Here is a tiny trained network, its code and every weight. The questions are about switching its units off for an input and a target symbol, where a switched-off unit gives its printed mean instead of its output.

import numpy as np


def w(rows, s, z=0):
    codes = np.array(rows[::2]) - 128.0
    scale = np.full(codes.shape[1], s)
    scale[-1] = z or s
    return codes * scale


def f(y):
    return y / 2 * (1 + np.tanh(0.7978845608 * (y + 0.044715 * y**3)))


def softmax(a):
    e = np.exp(a - a.max(-1, keepdims=True))
    return e / e.sum(-1, keepdims=True)


def log_softmax(a):
    a = a - a.max(-1, keepdims=True)
    return a - np.log(np.exp(a).sum(-1, keepdims=True))


def net(x, mask):
    ids = ['αζηλτφψω'.index(c) for c in x.split()]
    T = len(ids)
    res = E[ids] + P[:T]
    u = 0
    for l in range(3):
        r = res
        for j in range(2):
            rows = slice(2 * j, 2 * j + 2)
            q, k, v = (r @ M[l][rows].T for M in (Q, K, V))
            z = softmax(np.where(np.tri(T) > 0, q @ k.T / 2**0.5, -1e9)) @ v
            o = O[l][rows]
            res = res + np.where(mask[u + j], z, o[:, -1]) @ o[:, :-1]
        u += 2
        y = f(res @ A[l][:, :-1].T + A[l][:, -1])
        res = res + np.where(mask[u : u + 8], y, B[l][:, -1]) @ B[l][:, :-1]
        u += 8
    return log_softmax(res[-1] @ U[:, :-1].T + U[:, -1])


Q, K, V, O, A, B = {}, {}, {}, {}, {}, {}
E = w([
[166,223,142,107,83,212],'α',
[121,138,103,142,190,165],'ζ',
[112,131,77,231,93,112],'η',
[30,216,82,107,116,121],'λ',
[196,154,157,74,208,152],'τ',
[203,141,182,139,215,5],'φ',
[244,118,87,153,91,94],'ψ',
[137,166,142,170,91,31],'ω',
],0.013)
P = w([
[122,84,247,137,103,189],'0',
[136,85,133,104,86,140],'1',
[81,189,99,178,177,156],'2',
[153,95,135,108,76,131],'3',
[65,208,99,167,164,162],'4',
[157,94,136,110,79,141],'5',
[69,193,90,178,181,144],'6',
[157,93,128,105,78,138],'7',
[71,206,110,168,185,142],'8',
[161,99,138,114,78,134],'9',
[97,208,106,164,191,161],'10',
],0.015)
Q[0] = w([
[126,156,76,155,106,160],'0.h0',
[51,88,124,129,174,120],'0.h0',
[184,87,117,83,130,103],'0.h1',
[147,108,113,123,215,4],'0.h1',
],0.013)
K[0] = w([
[84,168,107,149,82,154],'0.h0',
[53,171,197,82,166,69],'0.h0',
[122,94,143,160,46,190],'0.h1',
[147,142,160,253,153,131],'0.h1',
],0.011)
V[0] = w([
[61,16,119,115,178,161],'0.h0',
[125,2,65,126,131,213],'0.h0',
[68,35,128,40,150,98],'0.h1',
[188,170,92,140,109,85],'0.h1',
],0.0034)
O[0] = w([
[179,218,152,232,31,218,29],'0.h0',
[126,213,200,114,144,121,15],'0.h0',
[253,153,90,143,95,197,2],'0.h1',
[29,36,88,40,135,161,127],'0.h1',
],0.0034,0.0017)
A[0] = w([
[76,116,81,172,173,91,100],'0.n0',
[176,126,55,173,238,155,89],'0.n1',
[161,117,74,28,174,96,104],'0.n2',
[138,6,166,97,61,119,2],'0.n3',
[76,162,119,77,254,123,96],'0.n4',
[123,143,60,103,153,89,64],'0.n5',
[68,88,92,78,34,116,26],'0.n6',
[151,10,74,149,68,144,74],'0.n7',
],0.0078,0.0065)
B[0] = w([
[188,164,179,69,121,205,212],'0.n0',
[86,178,164,104,80,67,200],'0.n1',
[74,160,173,101,148,124,129],'0.n2',
[150,192,176,214,20,108,118],'0.n3',
[140,113,75,192,58,160,253],'0.n4',
[140,159,255,182,117,208,126],'0.n5',
[25,146,154,157,67,151,119],'0.n6',
[199,116,72,171,153,147,139],'0.n7',
],0.0096,0.0037)
Q[1] = w([
[172,80,39,80,125,39],'1.h0',
[133,99,79,99,98,106],'1.h0',
[105,110,169,151,176,161],'1.h1',
[176,6,165,61,69,165],'1.h1',
],0.012)
K[1] = w([
[172,107,2,102,136,81],'1.h0',
[114,83,45,109,106,125],'1.h0',
[138,178,132,123,136,178],'1.h1',
[176,75,9,104,141,128],'1.h1',
],0.0091)
V[1] = w([
[128,110,83,50,80,156],'1.h0',
[71,111,125,252,198,149],'1.h0',
[118,51,156,113,101,155],'1.h1',
[121,1,152,108,134,125],'1.h1',
],0.0042)
O[1] = w([
[255,233,141,141,163,15,2],'1.h0',
[84,57,23,75,102,178,213],'1.h0',
[130,161,209,152,124,222,159],'1.h1',
[94,168,231,134,135,107,37],'1.h1',
],0.0035,0.00078)
A[1] = w([
[56,174,150,145,178,254,131],'1.n0',
[71,100,156,223,170,111,172],'1.n1',
[62,6,200,195,222,158,44],'1.n2',
[194,145,85,145,185,190,41],'1.n3',
[86,90,164,109,74,162,194],'1.n4',
[196,34,174,162,169,59,170],'1.n5',
[157,28,88,90,110,31,54],'1.n6',
[55,210,125,208,70,121,2],'1.n7',
],0.0078,0.008)
B[1] = w([
[168,128,146,146,140,33,254],'1.n0',
[125,184,44,87,115,141,170],'1.n1',
[81,126,118,200,153,127,127],'1.n2',
[86,118,159,116,103,115,117],'1.n3',
[116,205,139,125,143,137,185],'1.n4',
[1,75,152,117,110,168,187],'1.n5',
[210,118,161,129,149,53,138],'1.n6',
[151,69,147,82,156,153,185],'1.n7',
],0.01,0.0067)
Q[2] = w([
[68,23,152,81,70,120],'2.h0',
[84,141,132,84,51,252],'2.h0',
[125,15,146,77,61,198],'2.h1',
[172,118,129,171,231,55],'2.h1',
],0.014)
K[2] = w([
[161,78,65,74,125,28],'2.h0',
[128,158,43,5,133,159],'2.h0',
[197,47,40,60,147,87],'2.h1',
[83,84,251,191,106,111],'2.h1',
],0.013)
V[2] = w([
[92,134,108,254,235,142],'2.h0',
[156,169,86,136,222,77],'2.h0',
[217,122,174,149,157,131],'2.h1',
[154,27,168,140,207,168],'2.h1',
],0.0095)
O[2] = w([
[68,81,138,197,179,131,222],'2.h0',
[2,250,120,107,180,182,4],'2.h0',
[202,161,121,216,140,186,15],'2.h1',
[205,96,92,137,224,87,39],'2.h1',
],0.0088,0.0036)
A[2] = w([
[221,62,102,161,123,162,45],'2.n0',
[95,1,171,144,169,112,55],'2.n1',
[29,98,170,114,198,77,159],'2.n2',
[138,122,151,37,120,131,147],'2.n3',
[95,188,112,163,161,235,112],'2.n4',
[144,162,204,102,170,76,148],'2.n5',
[94,83,181,45,119,241,209],'2.n6',
[144,97,216,12,159,185,1],'2.n7',
],0.0093,0.0086)
B[2] = w([
[122,177,18,38,138,165,184],'2.n0',
[154,193,53,121,146,56,209],'2.n1',
[180,97,97,114,79,178,254],'2.n2',
[163,132,144,158,174,112,193],'2.n3',
[160,103,193,46,143,86,193],'2.n4',
[81,115,4,164,124,115,168],'2.n5',
[143,148,155,157,191,116,234],'2.n6',
[127,188,2,208,119,120,144],'2.n7',
],0.0098,0.0077)
U = w([
[233,200,195,174,82,125,81],'α',
[130,21,222,12,254,148,254],'ζ',
[63,118,81,193,43,201,190],'η',
[16,243,137,32,152,66,122],'λ',
[87,227,94,183,202,153,83],'τ',
[90,148,135,103,161,13,25],'φ',
[147,134,122,28,111,171,56],'ψ',
[175,68,241,101,82,31,132],'ω',
],0.0056,0.0047)

Each question gives the input, a string of symbols that net reads in full, and the target symbol t.
The units are the heads (2 rows each of Q, K, V and O) and the neurons (one row each of A and B). Each row of codes is followed by its name. A weight is (code - 128) times the scale printed after its matrix; where a second scale follows, it is the last column's (O, A, B and U).
mask holds one flag per unit, layer by layer, with each layer's heads first. A switched-off unit (its flag False) gives its mean, the last column of its rows in O or B, instead of its output. The means were averaged over made-up inputs and are rounded, as every weight is.
A unit's drop is (log p(t) with every unit on - log p(t) with that unit switched off) / (log p(t) with every unit on - log p(t) with every unit switched off).
The circuit of an input: a set's keep is (log p(t) with only the set's units on - log p(t) with every unit switched off) / (log p(t) with every unit on - log p(t) with every unit switched off). Starting from the 12 units with the biggest drops (on a tie, the unit counted first), units are removed one at a time, each time the one whose removal leaves the highest keep (on an exact tie, the one counted first), for as long as the keep stays at least 0.8.
units of the circuit, in order: the units of the circuit, biggest drop first
k most important neurons: the k neurons with the biggest drops, biggest first
k most important neurons of layer l: the k neurons of layer l with the biggest drops, biggest first
input λ α η η ζ ω α, target λ: units of the circuit, in order => (2.h0, 2.n4)
input τ λ λ ζ η φ ω, target τ: units of the circuit, in order => (2.h1, 1.n5, 2.n4)
input α λ φ ζ ζ ψ ψ, target α: units of the circuit, in order => (2.h1, 2.h0)
input α η λ λ λ α η, target α: units of the circuit, in order => (2.h1, 2.h0)
input ζ φ ω φ, target φ: 3 most important neurons => (2.n1, 1.n5, 1.n6)
input ψ λ ψ η η η φ α ζ α ψ, target ψ: units of the circuit, in order => (2.n0, 2.h0, 1.n5, 1.n0)
input λ λ λ η ζ λ λ ζ φ ψ, target ψ: 4 most important neurons => (2.n0, 1.n5, 1.n6, 0.n0)
input α ω η λ λ τ η λ ζ, target α: 2 most important neurons => (1.n0, 0.n4)
input ζ ζ ζ λ λ, target ζ: 2 most important neurons => (2.n4, 1.n2)
input λ λ ψ η φ λ τ, target λ: most important neuron => (1.n5)
input λ λ α ω ζ ω λ α, target α: units of the circuit, in order => (1.n0, 2.h0, 2.n3, 1.n5)
input η ζ λ η ω, target η: 2 most important neurons of layer 0 => (0.n0, 0.n1)
input ζ ω λ λ λ α ω φ ω, target ζ: 2 most important neurons => (2.n4, 1.n0)
input ψ λ τ τ ψ τ ω τ η, target ψ: 2 most important neurons of layer 1 => (1.n5, 1.n0)
input φ ζ ζ ζ η λ λ ω α, target φ: most important neuron => (1.n0)
input φ ω ζ η τ ψ φ ζ η α τ, target φ: 4 most important neurons => (1.n5, 2.n1, 1.n0, 1.n2)
input ζ φ λ, target ζ: 2 most important neurons of layer 0 => (0.n4, 0.n1)
input η ψ τ η ω η η λ ζ ω λ, target η: 3 most important neurons of layer 1 => (1.n0, 1.n1, 1.n2)
input ψ λ ψ η λ, target ψ: 2 most important neurons => (2.n0, 1.n0)
input η φ ζ ω φ τ η ψ η, target η: 3 most important neurons => (1.n1, 2.n2, 1.n2)
input λ τ λ ψ η ω λ α τ, target λ: 3 most important neurons of layer 1 => (1.n5, 1.n0, 1.n1)
input ω α α, target ω: 3 most important neurons => (1.n0, 1.n5, 1.n1)
input λ α τ τ, target τ: 2 most important neurons => (2.n7, 0.n4)
input ζ α λ η ω ζ λ λ τ ω φ, target ζ: 4 most important neurons => (1.n0, 2.n4, 1.n2, 0.n4)
input η η η φ ζ λ λ ζ ζ φ, target φ: 3 most important neurons of layer 1 => (1.n6, 1.n5, 1.n4)
input φ λ η ω λ φ η ω λ, target φ: most important neuron of layer 1 => (1.n0)
input ζ η η η ζ, target ζ: 2 most important neurons of layer 1 => (1.n2, 1.n7)
input λ λ η, target λ: 2 most important neurons of layer 1 => (1.n5, 1.n1)
input ζ λ τ φ ψ, target ζ: 2 most important neurons => (1.n0, 2.n4)
